Below are the code and all the weights of a small trained network. Each question names an input and a class and asks about switching units off, where a switched-off unit gives its printed mean instead of its output.

import numpy as np


def w(rows, s, z=0):
    codes = np.array(rows[::2]) - 128.0
    scale = np.full(codes.shape[1], s)
    scale[-1] = z or s
    return codes * scale


def f(y):
    return y / 2 * (1 + np.tanh(0.7978845608 * (y + 0.044715 * y**3)))


def log_softmax(a):
    a = a - a.max(-1, keepdims=True)
    return a - np.log(np.exp(a).sum(-1, keepdims=True))


def net(x, mask):
    res = np.array(x, float).reshape(1, 5) / 4 @ E
    y = f(res @ A[0][:, :-1].T + A[0][:, -1])
    res = res + np.where(mask, y, B[0][:, -1]) @ B[0][:, :-1]
    return log_softmax(res[-1] @ U[:, :-1].T + U[:, -1])


A, B = {}, {}
E = w([
[200,135,106,163],'x0',
[56,137,77,249],'x1',
[119,130,126,120],'x2',
[147,73,255,174],'x3',
[89,137,136,107],'x4',
],0.0058)
A[0] = w([
[96,89,214,138,9],'n0',
[110,98,223,153,88],'n1',
[63,53,96,225,24],'n2',
[119,80,157,61,2],'n3',
[176,2,163,8,56],'n4',
[142,108,217,176,144],'n5',
[40,35,98,222,72],'n6',
[254,168,119,221,239],'n7',
],0.0085,0.003)
B[0] = w([
[132,116,60,152,144],'n0',
[115,71,2,175,177],'n1',
[189,208,162,137,178],'n2',
[223,233,161,175,128],'n3',
[186,202,130,195,235],'n4',
[88,21,23,115,200],'n5',
[189,251,198,122,204],'n6',
[92,172,80,56,252],'n7',
],0.0076,0.0035)
U = w([
[127,128,67,111,255],'0',
[105,76,2,135,194],'1',
[227,225,161,178,2],'2',
[95,108,64,94,64],'3',
],0.008,0.0031)

Each question gives the input, the list of numbers given to net, and the class t.
The units are the neurons (one row each of A and B). Each row of codes is followed by its name. A weight is (code - 128) times the scale printed after its matrix; where a second scale follows, it is the last column's (A, B and U).
mask holds one flag per neuron, in row order. A switched-off neuron (its flag False) gives its mean, the last column of its row in B, instead of its output. The means were averaged over made-up inputs and are rounded, as every weight is.
A unit's drop is (log p(t) with every unit on - log p(t) with that unit switched off) / (log p(t) with every unit on - log p(t) with every unit switched off).
The circuit of an input: a set's keep is (log p(t) with only the set's units on - log p(t) with every unit switched off) / (log p(t) with every unit on - log p(t) with every unit switched off). Starting from all 8 units, units are removed one at a time, each time the one whose removal leaves the highest keep (on an exact tie, the one counted first), for as long as the keep stays at least 0.8.
circuit, biggest first: the units of the circuit, biggest drop first
unit that matters most: the unit with the biggest drop
top k neurons: the k neurons with the biggest drops, biggest first
drop when u is switched off: that unit's drop, to one decimal
input [2,8,4,-4,2], class 2: circuit, biggest first -> (n6, n2)
input [-3,2,-4,8,2], class 1: circuit, biggest first -> (n5, n1)
input [1,7,-3,-2,5], class 2: unit that matters most -> n6
input [1,2,8,8,-1], class 1: top 2 neurons -> (n5, n1)
input [-5,6,5,-4,3], class 2: top 3 neurons -> (n6, n5, n2)
input [2,1,-4,8,1], class 1: circuit, biggest first -> (n5, n1)
input [4,8,7,-2,-2], class 2: circuit, biggest first -> (n6, n2)
input [-6,7,-1,-3,6], class 2: circuit, biggest first -> (n6, n2)
input [-2,-8,3,8,3], class 1: top 4 neurons -> (n5, n1, n6, n0)
input [1,7,2,3,-5], class 2: drop when n3 is switched off -> -0.1
input [2,-1,4,5,-3], class 1: drop when n6 is switched off -> 0.1
input [5,-2,1,7,5], class 1: drop when n4 is switched off -> 0.0
